Here is a tiny trained network, its code and every weight. The questions are about switching its units off for an input and a class, where a switched-off unit gives its printed mean instead of its output.

import numpy as np


def w(rows, s, z=0):
    codes = np.array(rows[::2]) - 128.0
    scale = np.full(codes.shape[1], s)
    scale[-1] = z or s
    return codes * scale


def norm(h):
    return h / np.sqrt((h * h).mean(-1, keepdims=True) + 1e-5)


def f(y):
    return np.maximum(y, 0)


def log_softmax(a):
    a = a - a.max(-1, keepdims=True)
    return a - np.log(np.exp(a).sum(-1, keepdims=True))


def net(x, mask):
    res = np.array(x, float).reshape(1, 4) / 4 @ E
    u = 0
    for l in range(3):
        y = f(norm(res) @ A[l][:, :-1].T + A[l][:, -1])
        res = res + np.where(mask[u : u + 7], y, B[l][:, -1]) @ B[l][:, :-1]
        u += 7
    return log_softmax(norm(res)[-1] @ U[:, :-1].T + U[:, -1])


A, B = {}, {}
E = w([
[200,204,159,131,102,2,174],'x0',
[214,123,56,85,136,135,189],'x1',
[45,98,105,186,106,93,182],'x2',
[13,158,75,64,185,53,86],'x3',
],0.0071)
A[0] = w([
[95,254,135,112,84,74,224,50],'L0N1',
[95,220,227,194,45,61,26,53],'L0N2',
[179,227,51,149,191,128,244,104],'L0N3',
[131,187,250,141,129,21,133,3],'L0N4',
[129,196,208,59,210,136,136,94],'L0N5',
[83,172,198,215,53,113,43,48],'L0N6',
[26,20,146,122,82,65,184,87],'L0N7',
],0.0054,0.0028)
B[0] = w([
[107,106,44,115,68,133,104,225],'L0N1',
[178,144,27,131,228,150,131,252],'L0N2',
[96,87,106,173,242,158,153,230],'L0N3',
[134,3,146,159,106,172,42,227],'L0N4',
[92,169,108,108,27,164,196,180],'L0N5',
[186,115,120,135,217,106,181,221],'L0N6',
[202,253,80,147,105,201,139,248],'L0N7',
],0.0068,0.0034)
A[1] = w([
[101,139,231,127,67,62,110,4],'L1N1',
[180,156,107,148,62,82,96,71],'L1N2',
[156,177,139,63,134,165,91,44],'L1N3',
[205,111,129,112,107,2,137,37],'L1N4',
[145,181,183,54,103,132,100,79],'L1N5',
[92,141,177,200,171,132,47,78],'L1N6',
[107,166,93,94,101,35,75,152],'L1N7',
],0.0094,0.0028)
B[1] = w([
[84,137,150,151,74,149,122,128],'L1N1',
[97,100,102,168,95,163,140,195],'L1N2',
[155,178,90,224,70,115,130,189],'L1N3',
[92,67,104,145,129,176,20,228],'L1N4',
[166,153,158,120,9,81,127,160],'L1N5',
[213,146,54,95,136,108,113,224],'L1N6',
[118,120,169,93,117,165,145,254],'L1N7',
],0.011,0.0037)
A[2] = w([
[170,102,183,151,185,138,143,246],'L2N1',
[162,108,119,132,182,124,184,223],'L2N2',
[55,81,88,133,104,113,174,192],'L2N3',
[144,44,116,98,172,99,154,31],'L2N4',
[157,50,229,194,98,91,143,130],'L2N5',
[46,164,126,3,110,91,150,254],'L2N6',
[72,185,137,220,156,110,200,75],'L2N7',
],0.011,0.0014)
B[2] = w([
[44,132,154,64,178,122,163,205],'L2N1',
[123,188,123,91,130,2,79,218],'L2N2',
[155,124,146,158,106,158,103,249],'L2N3',
[101,160,91,138,190,116,86,173],'L2N4',
[47,131,164,60,133,163,176,214],'L2N5',
[136,117,179,101,135,114,196,253],'L2N6',
[212,164,165,142,66,102,101,195],'L2N7',
],0.012,0.005)
U = w([
[61,145,234,24,110,176,201,214],'0',
[85,32,49,161,115,230,20,149],'1',
[159,214,38,135,214,67,69,81],'2',
[194,222,176,215,2,139,104,162],'3',
[107,185,161,169,130,87,60,7],'4',
],0.0095,0.0015)

Each question gives the input, the list of numbers given to net, and the class t.
The units are the neurons (one row each of A and B). Each row of codes is followed by its name. A weight is (code - 128) times the scale printed after its matrix; where a second scale follows, it is the last column's (A, B and U).
mask holds one flag per neuron, layer by layer. A switched-off neuron (its flag False) gives its mean, the last column of its row in B, instead of its output. The means were averaged over made-up inputs and are rounded, as every weight is.
A unit's drop is (log p(t) with every unit on - log p(t) with that unit switched off) / (log p(t) with every unit on - log p(t) with every unit switched off).
The circuit of an input: a set's keep is (log p(t) with only the set's units on - log p(t) with every unit switched off) / (log p(t) with every unit on - log p(t) with every unit switched off). Starting from the 12 units with the biggest drops (on a tie, the unit counted first), units are removed one at a time, each time the one whose removal leaves the highest keep (on an exact tie, the one counted first), for as long as the keep stays at least 0.8.
circuit, biggest first: the units of the circuit, biggest drop first
most important unit: the unit with the biggest drop
top k neurons: the k neurons with the biggest drops, biggest first
top k neurons in layer l: the k neurons of layer l with the biggest drops, biggest first
input [3,-8,-7,-2], class 2: circuit, biggest first	L0N2
input [3,7,-8,3], class 3: circuit, biggest first	L1N5; L1N3
input [-2,0,5,-4], class 3: circuit, biggest first	L2N7; L1N4
input [7,-2,-1,5], class 1: top 2 neurons	L1N4; L0N4
input [8,8,5,-3], class 1: top 3 neurons	L1N4; L0N1; L0N2
input [8,0,2,5], class 1: circuit, biggest first	L1N4; L0N4
input [3,4,-1,5], class 0: circuit, biggest first	L2N6; L1N7
input [3,5,-8,2], class 3: circuit, biggest first	L1N5; L1N3
input [0,-8,4,7], class 2: top 4 neurons	L1N6; L0N2; L2N5; L0N6
input [-5,8,7,-6], class 2: top 3 neurons	L2N2; L1N4; L0N4
input [2,4,7,5], class 3: circuit, biggest first	L2N7; L2N3
input [-6,-7,1,-5], class 2: top 2 neurons	L1N6; L0N6
input [-4,5,-8,4], class 3: circuit, biggest first	L1N3; L1N5; L0N2; L0N3
input [2,-6,7,6], class 3: most important unit	L2N7
input [7,8,1,-7], class 2: top 2 neurons	L0N3; L2N2
input [5,8,-4,-7], class 2: top 2 neurons in layer 2	L2N2; L2N6
input [-5,-2,6,-2], class 3: top 2 neurons in layer 0	L0N4; L0N7
input [1,-7,-2,8], class 0: top 2 neurons	L1N7; L2N6
input [7,-4,7,-6], class 1: top 4 neurons	L1N4; L0N4; L0N1; L1N2
input [5,-5,5,0], class 1: top 2 neurons in layer 1	L1N2; L1N4
input [1,-7,6,1], class 2: top neuron	L1N6
input [7,-7,-1,-4], class 1: top 2 neurons	L1N4; L0N3
input [6,5,-4,-8], class 0: top 2 neurons in layer 2	L2N5; L2N1
input [0,6,5,8], class 0: top 2 neurons in layer 0	L0N2; L0N6
input [3,-1,5,7], class 0: top 3 neurons	L2N6; L1N7; L1N3
input [-5,0,-7,1], class 3: top 2 neurons in layer 1	L1N3; L1N5
input [7,-6,-2,7], class 0: circuit, biggest first	L1N7
